Here is a tiny trained network, its code and every weight. The questions are about switching its units off for an input and a class, where a switched-off unit gives its printed mean instead of its output.

import numpy as np


def w(rows, s, z=0):
    codes = np.array(rows[::2]) - 128.0
    scale = np.full(codes.shape[1], s)
    scale[-1] = z or s
    return codes * scale


def norm(h):
    return h / np.sqrt((h * h).mean(-1, keepdims=True) + 1e-5)


def f(y):
    return y / 2 * (1 + np.tanh(0.7978845608 * (y + 0.044715 * y**3)))


def log_softmax(a):
    a = a - a.max(-1, keepdims=True)
    return a - np.log(np.exp(a).sum(-1, keepdims=True))


def net(x, mask):
    res = np.array(x, float).reshape(1, 6) / 4 @ E
    u = 0
    for l in range(4):
        y = f(norm(res) @ A[l][:, :-1].T + A[l][:, -1])
        res = res + np.where(mask[u : u + 7], y, B[l][:, -1]) @ B[l][:, :-1]
        u += 7
    return log_softmax(norm(res)[-1] @ U[:, :-1].T + U[:, -1])


A, B = {}, {}
E = w([
[129,126,127,128,127],'x0',
[232,190,79,95,37],'x1',
[159,246,154,186,215],'x2',
[127,128,128,127,127],'x3',
[80,131,3,159,153],'x4',
[176,74,129,229,104],'x5',
],0.0022)
A[0] = w([
[86,91,128,151,174,167],'0.n1',
[7,91,187,167,197,193],'0.n2',
[182,140,50,128,213,74],'0.n3',
[194,215,119,153,76,2],'0.n4',
[254,203,102,108,17,111],'0.n5',
[108,50,61,125,70,136],'0.n6',
[163,64,184,76,100,135],'0.n7',
],0.0031,0.0016)
B[0] = w([
[175,124,120,134,142,170],'0.n1',
[223,118,91,86,162,247],'0.n2',
[90,109,161,141,55,133],'0.n3',
[134,100,71,104,158,127],'0.n4',
[137,57,127,106,252,244],'0.n5',
[122,207,140,161,160,167],'0.n6',
[141,190,151,173,107,151],'0.n7',
],0.0037,0.0015)
A[1] = w([
[8,76,214,164,204,254],'1.n1',
[254,222,44,75,5,130],'1.n2',
[77,127,131,93,65,215],'1.n3',
[115,165,229,151,21,202],'1.n4',
[91,161,112,52,126,40],'1.n5',
[157,94,184,152,137,16],'1.n6',
[131,182,211,164,180,133],'1.n7',
],0.004,0.00078)
B[1] = w([
[220,107,60,56,168,220],'1.n1',
[101,39,117,97,252,252],'1.n2',
[146,155,155,186,143,123],'1.n3',
[187,148,108,108,124,135],'1.n4',
[101,158,199,170,144,135],'1.n5',
[115,153,102,112,120,137],'1.n6',
[173,120,37,98,71,213],'1.n7',
],0.0041,0.0015)
A[2] = w([
[188,185,165,148,181,178],'2.n1',
[205,70,34,167,115,255],'2.n2',
[71,186,85,62,91,64],'2.n3',
[171,198,115,180,226,181],'2.n4',
[160,132,100,48,168,119],'2.n5',
[39,80,155,179,209,227],'2.n6',
[71,2,145,74,48,202],'2.n7',
],0.0045,0.0014)
B[2] = w([
[142,128,90,60,61,183],'2.n1',
[82,133,207,111,120,254],'2.n2',
[153,154,194,181,206,115],'2.n3',
[113,99,51,63,37,219],'2.n4',
[73,108,211,141,108,197],'2.n5',
[163,126,160,76,73,176],'2.n6',
[181,247,1,69,89,156],'2.n7',
],0.0041,0.0036)
A[3] = w([
[164,146,67,131,165,104],'3.n1',
[3,113,58,175,179,142],'3.n2',
[197,47,103,217,88,167],'3.n3',
[85,168,123,36,125,255],'3.n4',
[126,83,89,127,196,58],'3.n5',
[151,106,94,168,178,50],'3.n6',
[44,139,48,175,165,42],'3.n7',
],0.0045,0.0022)
B[3] = w([
[128,114,64,112,138,127],'3.n1',
[207,152,239,106,83,156],'3.n2',
[42,221,162,133,224,149],'3.n3',
[123,121,136,253,130,252],'3.n4',
[219,81,137,97,157,125],'3.n5',
[191,179,99,32,167,104],'3.n6',
[218,146,220,32,47,127],'3.n7',
],0.0043,0.0044)
U = w([
[217,143,215,69,59,149],'0',
[160,13,77,58,232,130],'1',
[133,178,2,140,59,139],'2',
[105,105,162,184,102,178],'3',
[63,198,197,183,216,112],'4',
[109,86,143,161,103,142],'5',
[117,134,100,142,160,2],'6',
],0.0078)

Each question gives the input, the list of numbers given to net, and the class t.
The units are the neurons (one row each of A and B). Each row of codes is followed by its name. A weight is (code - 128) times the scale printed after its matrix; where a second scale follows, it is the last column's (A, B and U).
mask holds one flag per neuron, layer by layer. A switched-off neuron (its flag False) gives its mean, the last column of its row in B, instead of its output. The means were averaged over made-up inputs and are rounded, as every weight is.
A unit's drop is (log p(t) with every unit on - log p(t) with that unit switched off) / (log p(t) with every unit on - log p(t) with every unit switched off).
The circuit of an input: a set's keep is (log p(t) with only the set's units on - log p(t) with every unit switched off) / (log p(t) with every unit on - log p(t) with every unit switched off). Starting from the 12 units with the biggest drops (on a tie, the unit counted first), units are removed one at a time, each time the one whose removal leaves the highest keep (on an exact tie, the one counted first), for as long as the keep stays at least 0.8.
circuit, biggest first: the units of the circuit, biggest drop first
unit that matters most: the unit with the biggest drop
top k neurons: the k neurons with the biggest drops, biggest first
top k neurons in layer l: the k neurons of layer l with the biggest drops, biggest first
input [5,-6,2,6,0,6], class 1: circuit, biggest first : (1.n1)
input [-5,5,-5,-3,6,-8], class 4: top 2 neurons in layer 2 : (2.n3, 2.n4)
input [0,4,-1,-8,-1,-1], class 3: top 2 neurons : (0.n5, 0.n2)
input [3,-7,4,2,7,-6], class 0: circuit, biggest first : (3.n2, 3.n7)
input [2,3,1,-4,-1,1], class 3: top 3 neurons : (0.n5, 1.n2, 0.n2)
input [7,-5,-7,5,-6,-5], class 2: top 3 neurons in layer 2 : (2.n7, 2.n2, 2.n6)
input [1,-5,6,7,-7,-1], class 0: top 2 neurons : (1.n2, 2.n7)
input [0,-6,-7,-5,-2,-1], class 2: top 3 neurons : (2.n7, 0.n5, 1.n2)
input [5,4,2,8,-5,2], class 3: circuit, biggest first : (0.n2, 1.n1, 3.n2, 2.n6)
input [7,4,7,5,-6,-2], class 2: top 2 neurons in layer 3 : (3.n2, 3.n7)
input [-1,1,5,-6,5,-5], class 3: top 3 neurons : (3.n4, 2.n7, 2.n6)
input [8,3,5,-2,-1,-2], class 5: top 2 neurons : (2.n7, 2.n5)
input [6,-6,-4,-2,6,8], class 4: top 4 neurons : (3.n3, 1.n2, 0.n5, 2.n4)
input [2,0,3,8,1,-1], class 3: unit that matters most : 1.n7
input [-5,-8,2,0,7,0], class 1: top 2 neurons in layer 0 : (0.n2, 0.n7)
input [-1,-3,-6,1,8,-7], class 0: top 2 neurons : (3.n2, 3.n7)
input [0,7,6,-3,5,4], class 1: top 2 neurons : (1.n2, 2.n7)
input [7,5,-7,-3,-5,-4], class 2: top 2 neurons : (2.n7, 0.n2)
input [-2,-1,-4,4,2,1], class 2: top 3 neurons : (2.n6, 0.n5, 2.n7)
input [-1,-1,7,2,3,-2], class 2: unit that matters most : 2.n4
input [1,4,1,1,6,7], class 4: circuit, biggest first : (3.n3, 2.n7)
input [2,7,-7,0,2,-6], class 1: top 3 neurons : (1.n2, 2.n2, 2.n4)
input [-4,7,6,-2,-2,8], class 4: top 2 neurons : (3.n3, 2.n7)
input [3,-4,-3,2,-5,-8], class 4: top 2 neurons : (2.n4, 3.n2)
input [1,0,5,-8,1,-5], class 3: top 3 neurons in layer 2 : (2.n7, 2.n3, 2.n5)
input [0,8,-6,-2,-5,7], class 1: top 4 neurons in layer 3 : (3.n2, 3.n4, 3.n3, 3.n7)
input [2,-2,1,-1,-4,6], class 4: circuit, biggest first : (3.n3)
